Below are the code and all the weights of a small trained network. Each question names an input and a target symbol and asks about switching units off, where a switched-off unit gives its printed mean instead of its output.

import numpy as np


def w(rows, s, z=0):
    codes = np.array(rows[::2]) - 128.0
    scale = np.full(codes.shape[1], s)
    scale[-1] = z or s
    return codes * scale


def norm(h):
    return h / np.sqrt((h * h).mean(-1, keepdims=True) + 1e-5)


def f(y):
    return y / 2 * (1 + np.tanh(0.7978845608 * (y + 0.044715 * y**3)))


def softmax(a):
    e = np.exp(a - a.max(-1, keepdims=True))
    return e / e.sum(-1, keepdims=True)


def log_softmax(a):
    a = a - a.max(-1, keepdims=True)
    return a - np.log(np.exp(a).sum(-1, keepdims=True))


def net(x, mask):
    ids = ['βεηλμξφψω'.index(c) for c in x.split()]
    T = len(ids)
    res = E[ids] + P[:T]
    u = 0
    for l in range(2):
        q, k, v = (norm(res) @ M[l].T for M in (Q, K, V))
        z = softmax(np.where(np.tri(T) > 0, q @ k.T / 3**0.5, -1e9)) @ v
        res = res + np.where(mask[u], z, O[l][:, -1]) @ O[l][:, :-1]
        u += 1
        y = f(norm(res) @ A[l][:, :-1].T + A[l][:, -1])
        res = res + np.where(mask[u : u + 4], y, B[l][:, -1]) @ B[l][:, :-1]
        u += 4
    return log_softmax(norm(res)[-1] @ U[:, :-1].T + U[:, -1])


Q, K, V, O, A, B = {}, {}, {}, {}, {}, {}
E = w([
[80,98,170,145,131,153,99,138,99],'β',
[95,165,113,91,141,73,151,209,133],'ε',
[131,165,168,124,151,139,125,248,165],'η',
[103,87,108,118,126,125,111,118,69],'λ',
[144,148,196,160,128,154,119,178,150],'μ',
[58,97,153,94,112,99,133,204,186],'ξ',
[94,175,169,166,154,111,151,78,63],'φ',
[109,77,141,109,68,68,136,135,162],'ψ',
[118,171,93,118,163,98,117,158,67],'ω',
],0.014)
P = w([
[195,54,169,67,192,164,184,111,103],'0',
[114,122,174,43,127,136,90,102,122],'1',
[66,139,86,105,80,181,155,64,175],'2',
[192,84,123,149,151,86,189,160,10],'3',
[130,126,176,72,126,90,74,117,105],'4',
[71,126,61,169,129,122,128,75,221],'5',
[153,91,110,217,151,37,153,150,7],'6',
[119,129,161,130,123,59,53,110,122],'7',
],0.014)
Q[0] = w([
[141,99,168,164,202,57,91,126,152],'L0H1',
[109,155,192,79,95,128,2,171,87],'L0H1',
[148,95,135,92,136,87,80,174,66],'L0H1',
],0.015)
K[0] = w([
[38,176,123,241,8,50,81,142,135],'L0H1',
[134,135,202,98,183,21,17,150,138],'L0H1',
[137,110,122,218,138,55,64,161,93],'L0H1',
],0.011)
V[0] = w([
[148,191,194,151,111,160,86,254,195],'L0H1',
[110,219,99,114,226,79,144,139,141],'L0H1',
[90,174,224,204,147,135,164,38,99],'L0H1',
],0.0097)
O[0] = w([
[49,119,59,220,87,181,185,137,197,20],'L0H1',
[177,139,63,5,201,174,174,77,210,133],'L0H1',
[166,159,239,26,65,188,235,106,74,252],'L0H1',
],0.011,0.0029)
A[0] = w([
[109,193,130,188,70,77,69,110,150,2],'L0N1',
[101,174,193,168,75,135,134,155,114,49],'L0N2',
[85,142,131,131,133,150,58,36,131,142],'L0N3',
[250,81,157,155,171,222,164,129,69,94],'L0N4',
],0.012,0.007)
B[0] = w([
[120,75,153,110,204,216,174,186,112,158],'L0N1',
[92,4,68,73,116,53,75,46,106,185],'L0N2',
[156,154,105,144,159,105,148,215,195,165],'L0N3',
[50,224,69,192,158,153,209,31,169,253],'L0N4',
],0.012,0.0059)
Q[1] = w([
[107,133,160,143,121,137,35,140,31],'L1H1',
[149,199,134,42,161,179,92,49,103],'L1H1',
[66,73,192,158,2,116,192,71,115],'L1H1',
],0.014)
K[1] = w([
[105,147,202,136,180,97,5,164,5],'L1H1',
[223,196,128,31,107,160,84,76,81],'L1H1',
[43,32,167,123,48,153,200,106,53],'L1H1',
],0.015)
V[1] = w([
[55,123,117,101,167,157,89,188,217],'L1H1',
[199,177,107,161,238,168,84,71,81],'L1H1',
[89,116,30,254,171,97,69,164,46],'L1H1',
],0.0073)
O[1] = w([
[188,173,152,159,132,86,230,115,2,239],'L1H1',
[93,51,109,126,27,101,143,191,181,36],'L1H1',
[112,135,197,53,110,153,179,108,173,254],'L1H1',
],0.0092,0.00097)
A[1] = w([
[44,59,199,84,201,114,172,139,83,1],'L1N1',
[46,88,175,188,79,234,169,60,78,24],'L1N2',
[255,71,120,89,141,38,143,205,45,117],'L1N3',
[193,83,242,129,161,99,114,206,44,82],'L1N4',
],0.0091,0.0089)
B[1] = w([
[250,78,79,134,102,194,127,89,94,201],'L1N1',
[190,182,119,90,129,125,88,246,95,213],'L1N2',
[113,177,161,155,181,225,105,80,100,253],'L1N3',
[141,201,103,171,99,47,178,117,164,238],'L1N4',
],0.015,0.0051)
U = w([
[81,19,119,140,119,110,83,101,100,254],'β',
[187,132,27,45,211,7,132,151,198,88],'ε',
[29,167,33,197,13,222,88,100,186,185],'η',
[98,180,186,164,137,39,50,144,186,162],'λ',
[154,143,72,101,109,110,87,235,70,148],'μ',
[83,31,229,137,207,80,210,224,113,169],'ξ',
[121,170,204,14,103,147,209,98,140,45],'φ',
[254,119,42,176,95,141,143,84,123,69],'ψ',
[124,129,102,129,249,218,37,104,177,86],'ω',
],0.0078,0.0056)

Each question gives the input, a string of symbols that net reads in full, and the target symbol t.
The units are the heads (3 rows each of Q, K, V and O) and the neurons (one row each of A and B). Each row of codes is followed by its name. A weight is (code - 128) times the scale printed after its matrix; where a second scale follows, it is the last column's (O, A, B and U).
mask holds one flag per unit, layer by layer, with each layer's heads first. A switched-off unit (its flag False) gives its mean, the last column of its rows in O or B, instead of its output. The means were averaged over made-up inputs and are rounded, as every weight is.
A unit's drop is (log p(t) with every unit on - log p(t) with that unit switched off) / (log p(t) with every unit on - log p(t) with every unit switched off).
The circuit of an input: a set's keep is (log p(t) with only the set's units on - log p(t) with every unit switched off) / (log p(t) with every unit on - log p(t) with every unit switched off). Starting from all 10 units, units are removed one at a time, each time the one whose removal leaves the highest keep (on an exact tie, the one counted first), for as long as the keep stays at least 0.8.
units of the circuit, in order: the units of the circuit, biggest drop first
k most important neurons: the k neurons with the biggest drops, biggest first
top k neurons in layer l: the k neurons of layer l with the biggest drops, biggest first
drop of u: that unit's drop, to one decimal
input ξ ξ φ μ, target η: units of the circuit, in order => L0N4
input φ ψ λ ψ ψ, target ψ: units of the circuit, in order => L0N1; L1N1; L0H1; L1H1
input ε ξ φ, target ε: units of the circuit, in order => L0H1; L0N3
input λ ψ φ ω ω ε β, target μ: units of the circuit, in order => L1N2; L0N4; L0H1; L1H1
input φ ψ ξ ξ, target ψ: units of the circuit, in order => L1H1; L1N1; L0H1
input β λ ε, target β: units of the circuit, in order => L0N2; L0H1
input ε φ ω ω φ β, target ω: units of the circuit, in order => L1N3; L0H1; L1H1; L0N4
input ψ ψ μ ξ ξ ξ, target μ: units of the circuit, in order => L1N2; L0H1; L1H1; L0N4
input ξ ψ φ μ ψ φ λ, target β: top 2 neurons in layer 1 => L1N4; L1N2
input β φ ψ φ φ ξ, target ψ: units of the circuit, in order => L1N1; L0H1; L0N1; L1H1
input ξ η ω η β ψ ε ω, target ω: units of the circuit, in order => L1N3; L0N4; L0H1; L1H1
input ω ε ξ φ φ ω, target ξ: units of the circuit, in order => L0H1; L1H1; L0N1; L0N4
input ξ φ ψ φ ξ φ, target ψ: 2 most important neurons => L1N1; L0N1
input μ ω η ψ, target λ: units of the circuit, in order => L0H1; L1H1
input φ φ ψ ε, target ω: units of the circuit, in order => L1N3; L0N4; L0H1
input φ μ ε ε ξ μ φ, target η: units of the circuit, in order => L0N4; L1H1; L0H1
input η φ ω λ ε φ, target ω: top neuron in layer 1 => L1N3
input ξ ω ψ φ φ φ η ψ, target ψ: units of the circuit, in order => L1N1; L0H1; L0N1; L1N4
input ξ ω μ, target ξ: top 2 neurons in layer 0 => L0N3; L0N1
input β μ ξ, target β: top neuron in layer 0 => L0N2
input ψ μ η φ φ β λ, target β: top 3 neurons in layer 0 => L0N4; L0N1; L0N3
input ψ η φ, target ψ: 3 most important neurons => L0N1; L1N1; L1N4
input λ λ ξ, target λ: 2 most important neurons => L0N4; L1N4
input φ μ μ φ ξ η, target μ: top 2 neurons in layer 0 => L0N2; L0N4
input μ φ λ, target μ: 2 most important neurons => L1N2; L0N4
input φ ω η β, target μ: top 2 neurons in layer 1 => L1N2; L1N3
input ξ ψ η, target ξ: drop of L0N4 => 0.1
input φ φ ξ ξ φ μ, target ξ: drop of L0N2 => 0.0
input φ φ ξ ξ ψ λ φ β, target β: drop of L0N2 => 1.7
input φ φ β, target φ: drop of L1N3 => 0.1
